[[-14  -6 -17  14  42 -12  -3  -8  29 -71  18  -2]
 [  2   6 -18  26   4  13  -2   7 -18  12  40  40]
 [ 13  11  16   8   2  20 -59 -63  14  -1  19  -4]
 [-27  21  -7  -3  18  25  20 -26 -43   0 -18 -53]
 [ 20  20  41  12  24 -10  42 -22 -11 -25 -29 -22]]
->
[[-27  21  -7  -3  18  25  20 -26 -43   0 -18 -53]
 [-14  -6 -17  14  42 -12  -3  -8  29 -71  18  -2]
 [  2   6 -18  26   4  13  -2   7 -18  12  40  40]
 [ 13  11  16   8   2  20 -59 -63  14  -1  19  -4]
 [ 20  20  41  12  24 -10  42 -22 -11 -25 -29 -22]]

[[ -7 -15 -14 -11   4  -2   4  -5 -20 -27  -3 -10 -10  -5 -49 -32]
 [ -8 -10  -6  -9  19 -14 -16  23 -35 -48   2  30 -14   4 -22  33]
 [-20 -10  -3 -12 -31 -40  -6   0  26  19   6   6  20  -7  54  47]
 [-40 -39 -12 -16 -21 -34 -30   5 -27   8 -23  14 -16  43  33  50]
 [-17 -14  -1  -2 -36  -8   6 -45  10  18  58  33  -9  17 -27 -44]
 [  6  -8  -5   4  14  30   5 -29 -29 -17  11  17 -11  13 -70 -69]]
->
[[-40 -39 -12 -16 -21 -34 -30   5 -27   8 -23  14 -16  43  33  50]
 [-20 -10  -3 -12 -31 -40  -6   0  26  19   6   6  20  -7  54  47]
 [-17 -14  -1  -2 -36  -8   6 -45  10  18  58  33  -9  17 -27 -44]
 [ -8 -10  -6  -9  19 -14 -16  23 -35 -48   2  30 -14   4 -22  33]
 [ -7 -15 -14 -11   4  -2   4  -5 -20 -27  -3 -10 -10  -5 -49 -32]
 [  6  -8  -5   4  14  30   5 -29 -29 -17  11  17 -11  13 -70 -69]]

[[-49   3  35 -10  50 -12  18  19]
 [ 33  32  20  -8  -9 -38 -19 -23]
 [-21  36  45  26 -31  37 -44 -15]
 [ 12  -5  21  26  44  27 -12  52]]
->
[[-49   3  35 -10  50 -12  18  19]
 [-21  36  45  26 -31  37 -44 -15]
 [ 12  -5  21  26  44  27 -12  52]
 [ 33  32  20  -8  -9 -38 -19 -23]]

[[  7  20  -4  12  -8   5 -11 -10   2 -33]
 [-17  38  50  25 -26  46   7 -59  -1  12]]
->
[[-17  38  50  25 -26  46   7 -59  -1  12]
 [  7  20  -4  12  -8   5 -11 -10   2 -33]]

[[-49 -60 -24  -1  -3  -4   8  -1   0 -18  61]
 [ 18 -16  45 -22 -34  57 -46 -22 -18  50  32]
 [ 17  31  49 -24 -16 -23  45 -28   0 -44  55]]
->
[[-49 -60 -24  -1  -3  -4   8  -1   0 -18  61]
 [ 17  31  49 -24 -16 -23  45 -28   0 -44  55]
 [ 18 -16  45 -22 -34  57 -46 -22 -18  50  32]]

[[ 57 -14  10 -19 -32 -32   8  -6  11]
 [ 34 -35  39  20 -52 -16 -57 -51  56]
 [-50  19  44 -12  18 -23 -21 -28  24]
 [  5  51   0 -48  38   1  34  -7 -26]
 [-54 -50   6  53  12  -6 -35  26  -3]
 [ 46  34 -55 -21  61  29  52  32 -45]]
->
[[-54 -50   6  53  12  -6 -35  26  -3]
 [-50  19  44 -12  18 -23 -21 -28  24]
 [  5  51   0 -48  38   1  34  -7 -26]
 [ 34 -35  39  20 -52 -16 -57 -51  56]
 [ 46  34 -55 -21  61  29  52  32 -45]
 [ 57 -14  10 -19 -32 -32   8  -6  11]]

[[-45 -30 -33  -3  43   1 -21 -16 -46   2 -16  -6 -37]
 [-28 -20 -31 -18  12 -12 -39 -34 -40 -28  35  48 -41]
 [ 36  20  18  -1 -38  -5 -50 -46  27  -9  28  39 -50]
 [ 31  39  38 -11  43 -17   5  -1  37   6 -44 -51  -6]
 [-25 -30 -23  41 -27  40  53  51  -8  37 -14 -27  54]]
->
[[-45 -30 -33  -3  43   1 -21 -16 -46   2 -16  -6 -37]
 [-28 -20 -31 -18  12 -12 -39 -34 -40 -28  35  48 -41]
 [-25 -30 -23  41 -27  40  53  51  -8  37 -14 -27  54]
 [ 31  39  38 -11  43 -17   5  -1  37   6 -44 -51  -6]
 [ 36  20  18  -1 -38  -5 -50 -46  27  -9  28  39 -50]]

[[ 29  66 -55  59  35  26  16  -7   1   1 -68  -3   2   5  19 -16]
 [-11  -7 -38   2 -17  -1 -14 -43 -29  65 -35  59  20  26  -8  55]
 [-27  55  -2  38  57 -18 -13 -17 -28 -34   7 -27 -31 -29 -28 -40]
 [ 53  65 -11  -2   4 -53 -47 -62 -62  -3  38  17  42  40 -54  -2]]
->
[[-27  55  -2  38  57 -18 -13 -17 -28 -34   7 -27 -31 -29 -28 -40]
 [-11  -7 -38   2 -17  -1 -14 -43 -29  65 -35  59  20  26  -8  55]
 [ 29  66 -55  59  35  26  16  -7   1   1 -68  -3   2   5  19 -16]
 [ 53  65 -11  -2   4 -53 -47 -62 -62  -3  38  17  42  40 -54  -2]]

[[ 13  36  34  19 -56]
 [-15  31  51 -32 -35]
 [-12 -39 -46  17  40]
 [  3 -25   4  -4   9]
 [-27  -4  43  -4 -31]
 [-18 -13  24  39 -32]]
->
[[-27  -4  43  -4 -31]
 [-18 -13  24  39 -32]
 [-15  31  51 -32 -35]
 [-12 -39 -46  17  40]
 [  3 -25   4  -4   9]
 [ 13  36  34  19 -56]]
